m =
array([[  39, -651,   59, -588],
       [-942,  287, -904,  389],
       [-909,  300, -900,  331],
       [ 500, -849,  496, -775],
       [-878,  353, -873,  306],
       [-214, -187, -139, -113],
       [-433, -126, -438, -177],
       [-267, -311, -270, -314]])
Counting starts at 1.
Which number is the entry just left of -651? 39
Which number is the entry in row 2 and column 1? -942
Which number is the entry just right of 59? -588
Which number is the entry at row 1, column 2? -651
The bottom-right entry: -314
The entry just right of 496: -775
Which number is the bottom-left entry? -267
Which number is the entry just right of the smallest entry? 287
The entry directly above -900 is -904
Which number is the largest entry? 500
Which number is the entry just right of 353? -873
Which number is the entry directly below -187? -126
Which number is the entry in row 1 and column 3? 59
The entry directly above the largest entry -> -909

W =
0.06,-0.15,-0.15,-0.06,0.01,-0.01,0.02,0.05,0.05
0.19,-0.10,0.02,0.06,0.09,-0.06,0.02,0.06,-0.11
0.07,-0.11,-0.25,0.04,-0.22,0.08,-0.06,-0.03,0.01
Indices start at 1.
The entry in the bottom-right corner -> 0.01
Read off the entry just left of 0.04.
Answer: -0.25
Read off the entry directly above 0.09.
Answer: 0.01
The entry in the top-right corner -> 0.05
The entry in row 3 and column 1 is 0.07
The entry at row 1, column 2 is -0.15
Read off the entry at row 2, column 3.
Answer: 0.02
The entry just right of the largest entry -> -0.10
The entry just left of the centre entry -> 0.06
Read off the entry in row 1 and column 1.
Answer: 0.06
The entry in row 2 and column 1 -> 0.19
The entry directly below the centre entry -> -0.22
The entry in row 1 and column 3: -0.15
Read off the entry just right of -0.22.
Answer: 0.08
The entry just right of the centre entry: -0.06
